(in the rows, 128 means zero)
Each row has two labels, one from each of two sets.
[118 169  71 154 148 153  92 173 141 145 103 163 163 134 110  96 117 105
  94  67 139 114 115 163 133 122 131 172 128 154 174  73 160] : Y + Rz
[121 129  86 138 116 162 124 142 106 172  82 142 175  44 130 148 153 224
  89 114 137 111 139 121 127 118 141 115 113 171 121 132 126] : Y + Rz
[125 161 114 132 100 157 142 109 117 115 141 162 177 144 108 102 147 123
 100 149 152 109 115 154 122  88 114 105  95 140 162 124 105] : M + Rz
[161 145  75 161 102 131 104 163 187 137 135 115  90 150 138 117 118 128
 137 176 120 100 185 161  53 154  83  91  68 128 133  77 128] : K + BP
[116 149 139 109 104 148 122 112  91 177 108 155 203 118 106  94 172  76
 119 107 117 118  98 142 102 125 113 120 164 170 125 111 130] : Y + BP
[133 109  21 137 171 195  99 156 152 129  94 118  78 147 130 152 155 175
  59  78 157  69 134 143  67 172 174 140  75 141  82 134 174] : Y + Rz
[122 187  95 181  72 150 140 173 142  89 118 119 173 121 100 111 125 118
  73 157 176 130 123 210 140 104 116 109 122 118 185 101 114] : M + BP
[144 148 125 141  40 169 139 132 139 119 144 105 167 134  91 123 120 124
 123 145 156 131 129 147 161 114 107 140 127 125 161 114 111] : T + BP
[144 183 126 171 146 104  89 227 183  65 120 169 127 145  99 199  85 163
 122 165 128 130 203 165 124  94 121 128 106 108 144 161  92] : K + Rz
[118 193  76 140 122 177 140  90 111  91 129 125 141 112 107 107 118 126
  81 134 162 134 139 191 136 127 122 164 131 128 183 107 132] : M + BP
[124 124  79 149 119 162 116 121 118 174  78 126 167 105 118 149 149 147
 102  82 138 117 116 129 137 149 151 150 115 141 142 158 132] : Y + Rz
[ 82 155 143 118  93 168  89 157 125 106 144 142 188  96 109 125 141 145
 116 123 156 160 127 139 138  62 122 116 135 151 153 171 135] : Y + Rz
[122 144 117 151  60 145  97 167 178 140 142 132 154 164 144 161  93 141
 155 121 113 110 185 155 136 116 124  99 100 112 139 105 110] : K + Rz
[133 197 106 131 101 164 105 135  99 147 110 137  58 127 109 107 143 121
 107 107 150 106 102 136  71 138 119 124 129 183 145  86 131] : Y + BP
[109 161  68 147 117 180  81 181 128 144  83 145 158 126 107 137 132 133
  81  85 125  87 167 165 116 129 113 162 105 137 152 106 145] : Y + Rz
[119 156 127 178 102 136 103 155 107 104 108 163 184  84 124 175 112 141
 115 116 165 140 148 134 165  71 111 148 128 163 145 130 117] : Y + Rz
[111 141 136 133 103 151 231 181 122 138  57 156 175 120 116 135 147 128
 107 110 135 129 141 170 121 104 129 153 138 177 153 105 130] : Y + Rz
[111 156  92 178 104 166  74 151 127 118  88 167 179 121 114 166 130 150
 121 134 144 109 118 156  91  81 109 112 116 154 166 104 134] : Y + Rz
[115 197  73 141 107 153  80 210  99  59 109 155 181 111 120 171 109 160
  79 108 122 126 153 154 141  92 113 178 125 142 150 116 159] : Y + Rz
[133 106 110 119  98 166 127 117  65 183 104 142 152 110 103 167 129 142
  86 113 159 123  99 120 129 132 146 105  88 173 103 118 173] : Y + Rz
[153 155 117 109  64 156 116 137 137 138 150 110 180 118 156 119 147 174
 134  91 145  99 150 149 153 116 105 131 106 121 145 146 108] : T + Rz
[118 139  61 171  97 186 105 131 155 148 114 122 130 136 127 123  74 142
  88 101 170  80 128 137 160 137 141 119  98 132 152 155 122] : M + Rz
[148 168 149 120  73 170 131 129 103 108  97 119 174 100 130 142 139 128
  72 116 184 116 129 125 135 112 125 160 124 166 162 104 106] : Y + BP
[146 172  85 135  79 152  89 194 163 127 142 130 144 143 108 137  94 159
 122 114 155 114 146 173 145 125 115 142 102 126 151 147 149] : T + Rz
[102 182  89 180 122 114  94 170 138 103 112 161 152 113  92 146 104 137
 131 140 157 118 148 165 159 123 114 107 123 129 165 116 122] : M + Rz
[164 175  82 138 100 148 124 155 106 151  74 130 179  99  90 127 145 149
  46 113 157 131 137 163 166 123 119 160 125 145 163 157 118] : Y + Rz
[119 127 156 128 100 125 129 101 109 167 141 138 201 153 116  99 127  78
 177 147 115 145 119 123 118  91 131  54 146 129 176 111 133] : K + Rz
[ 86 246 174 169  78 141  82 204  88  98  93 172 226 129  75 104 167  67
  69 124 110 153 139 175 119  88  74 161 183 135 217  88 108] : Y + BP
[132 163  73 154  79 158  99 165 155 124 130 109 166 141 136 123 114 151
 105 138 157  76 169 145 123 126 120 154 103 111 157 144 107] : T + Rz
[131 131 178 122  59 167 103 109 138 202 182 107 180 126 136 110 146 137
 215 107 133  99 135 151 147 123 120 101 136 119 154 121 103] : T + Rz
[ 86 133 154 127  76 124 118 135 145 162 148 133 174 155 123 114 128 118
 172 158  86 149 136 133 135 114 112  91 125 131 151 106 101] : K + Rz
[125 178 109  77  84 172  98 162 176 138 144 107 168 143 132 108 142 106
 119 103 150 120 132 150 140 126 139 117 128 151 148  99 132] : T + BP
[108 145 148 143  82 143 115 121 162 138 139 121 141 150 120 123 130 129
 175 134 125 121 161 144 150 140  66  75 137 119 147  99  98] : K + Rz
[114 170 103 156 106 175 111 156 191 139 126 109 152 146 120 119 133 121
 101 135 158 109 122 195 148 130 129 152 139 127 173 133 109] : M + BP
[111 132 160 141  94 121  92 180 175 153 124 134 134 138 124 127 109 151
 138 146 122  97 176 179 108 133 111  82 127 122 144 105 101] : K + Rz
[116 199  47 141 161 186  92 205 144 120 103 147 138 128  81 117 123 118
  56  95 154  96 131 194  90 140 133 181 124 162 173 122 170] : Y + Rz
